Below are the code and all the weights of a small trained network. Each question names an input and a target symbol and asks about switching units off, where a switched-off unit gives its printed mean instead of its output.

import numpy as np


def w(rows, s, z=0):
    codes = np.array(rows[::2]) - 128.0
    scale = np.full(codes.shape[1], s)
    scale[-1] = z or s
    return codes * scale


def norm(h):
    return h / np.sqrt((h * h).mean(-1, keepdims=True) + 1e-5)


def f(y):
    return np.maximum(y, 0)


def softmax(a):
    e = np.exp(a - a.max(-1, keepdims=True))
    return e / e.sum(-1, keepdims=True)


def log_softmax(a):
    a = a - a.max(-1, keepdims=True)
    return a - np.log(np.exp(a).sum(-1, keepdims=True))


def net(x, mask):
    ids = ['ΘΠΦΨβδζημτ'.index(c) for c in x.split()]
    T = len(ids)
    res = E[ids] + P[:T]
    r = norm(res)
    for j in range(2):
        rows = slice(2 * j, 2 * j + 2)
        q, k, v = (r @ M[0][rows].T for M in (Q, K, V))
        z = softmax(np.where(np.tri(T) > 0, q @ k.T / 2**0.5, -1e9)) @ v
        o = O[0][rows]
        res = res + np.where(mask[j], z, o[:, -1]) @ o[:, :-1]
    y = f(norm(res) @ A[0][:, :-1].T + A[0][:, -1])
    res = res + np.where(mask[2:18], y, B[0][:, -1]) @ B[0][:, :-1]
    return log_softmax(norm(res)[-1] @ U[:, :-1].T + U[:, -1])


Q, K, V, O, A, B = {}, {}, {}, {}, {}, {}
E = w([
[148,127,107],'Θ',
[141,218,123],'Π',
[98,58,151],'Φ',
[120,115,180],'Ψ',
[110,159,159],'β',
[18,87,85],'δ',
[118,115,83],'ζ',
[124,125,80],'η',
[139,250,188],'μ',
[124,139,104],'τ',
],0.024)
P = w([
[86,241,61],'0',
[97,81,128],'1',
[142,219,123],'2',
[121,117,146],'3',
[141,146,148],'4',
[214,254,122],'5',
[180,196,151],'6',
[156,175,167],'7',
[59,159,224],'8',
[59,153,224],'9',
],0.0048)
Q[0] = w([
[151,180,125],'H1',
[125,135,150],'H1',
[174,67,246],'H2',
[95,119,134],'H2',
],0.014)
K[0] = w([
[138,173,175],'H1',
[145,111,243],'H1',
[81,52,76],'H2',
[2,204,154],'H2',
],0.0089)
V[0] = w([
[177,38,1],'H1',
[226,186,130],'H1',
[134,144,207],'H2',
[224,44,114],'H2',
],0.0099)
O[0] = w([
[166,121,132,212],'H1',
[131,237,175,182],'H1',
[147,240,103,7],'H2',
[145,254,205,79],'H2',
],0.0069,0.0018)
A[0] = w([
[83,206,175,70],'N1',
[141,166,155,60],'N2',
[122,86,79,236],'N3',
[164,108,64,13],'N4',
[83,15,151,100],'N5',
[128,102,84,239],'N6',
[87,115,131,198],'N7',
[85,116,205,68],'N8',
[95,198,115,105],'N9',
[9,144,120,67],'N10',
[158,139,47,253],'N11',
[125,78,190,104],'N12',
[180,213,82,150],'N13',
[162,133,150,129],'N14',
[110,146,86,129],'N15',
[121,114,118,234],'N16',
],0.013,0.0022)
B[0] = w([
[131,136,152,207],'N1',
[167,213,108,170],'N2',
[126,172,172,192],'N3',
[253,76,173,164],'N4',
[112,194,137,241],'N5',
[144,127,195,180],'N6',
[225,150,129,168],'N7',
[227,131,193,188],'N8',
[191,68,104,193],'N9',
[180,96,44,172],'N10',
[127,65,206,213],'N11',
[9,195,159,190],'N12',
[81,90,119,255],'N13',
[100,115,18,157],'N14',
[113,141,185,161],'N15',
[150,132,149,160],'N16',
],0.0057,0.0072)
U = w([
[202,33,169,204],'Θ',
[239,75,81,136],'Π',
[205,188,127,124],'Φ',
[88,150,40,58],'Ψ',
[83,94,26,15],'β',
[42,81,120,78],'δ',
[76,138,93,133],'ζ',
[72,159,89,3],'η',
[10,80,29,223],'μ',
[45,208,195,148],'τ',
],0.011,0.0057)

Each question gives the input, a string of symbols that net reads in full, and the target symbol t.
The units are the heads (2 rows each of Q, K, V and O) and the neurons (one row each of A and B). Each row of codes is followed by its name. A weight is (code - 128) times the scale printed after its matrix; where a second scale follows, it is the last column's (O, A, B and U).
mask holds one flag per unit, heads first, then neurons. A switched-off unit (its flag False) gives its mean, the last column of its rows in O or B, instead of its output. The means were averaged over made-up inputs and are rounded, as every weight is.
A unit's drop is (log p(t) with every unit on - log p(t) with that unit switched off) / (log p(t) with every unit on - log p(t) with every unit switched off).
The circuit of an input: a set's keep is (log p(t) with only the set's units on - log p(t) with every unit switched off) / (log p(t) with every unit on - log p(t) with every unit switched off). Starting from the 12 units with the biggest drops (on a tie, the unit counted first), units are removed one at a time, each time the one whose removal leaves the highest keep (on an exact tie, the one counted first), for as long as the keep stays at least 0.8.
units of the circuit, in order: the units of the circuit, biggest drop first
k most important neurons: the k neurons with the biggest drops, biggest first
which heads matter: for each layer, one digit per head in row order, 1 if its drop is at least 0.15 and else 0, layers parted by /
drop when u is switched off: that unit's drop, to one decimal
input Φ Θ Φ ζ ζ Θ τ, target Θ: units of the circuit, in order : (N11)
input ζ δ Ψ Ψ Φ Θ, target Θ: units of the circuit, in order : (N11; N13)
input Π Θ Θ Θ, target Φ: which heads matter : 11
input Θ Θ η Π τ, target Θ: which heads matter : 00
input μ β Π ζ Θ τ Ψ μ Θ, target Π: 2 most important neurons : (N9; N12)
input Θ Θ Θ Θ, target Φ: which heads matter : 11
input μ Θ μ Θ η Φ, target τ: units of the circuit, in order : (N12; N5)
input Ψ Π β μ Ψ, target Φ: which heads matter : 11
input Θ μ Φ, target τ: 2 most important neurons : (N12; N5)
input ζ μ Θ Ψ ζ Φ Φ Φ Θ β, target Φ: 2 most important neurons : (N10; N8)
input Φ δ Π Π τ β Θ β Ψ Θ, target Π: 2 most important neurons : (N9; N5)
input Π Ψ Θ, target Θ: drop when N11 is switched off : 0.5
input Π μ ζ, target Θ: drop when N11 is switched off : 0.2
input β Ψ Θ Π Φ Θ ζ, target Θ: drop when N11 is switched off : 0.1
input η Π Φ Φ Θ Φ Φ Φ β, target Φ: most important neuron : (N10)
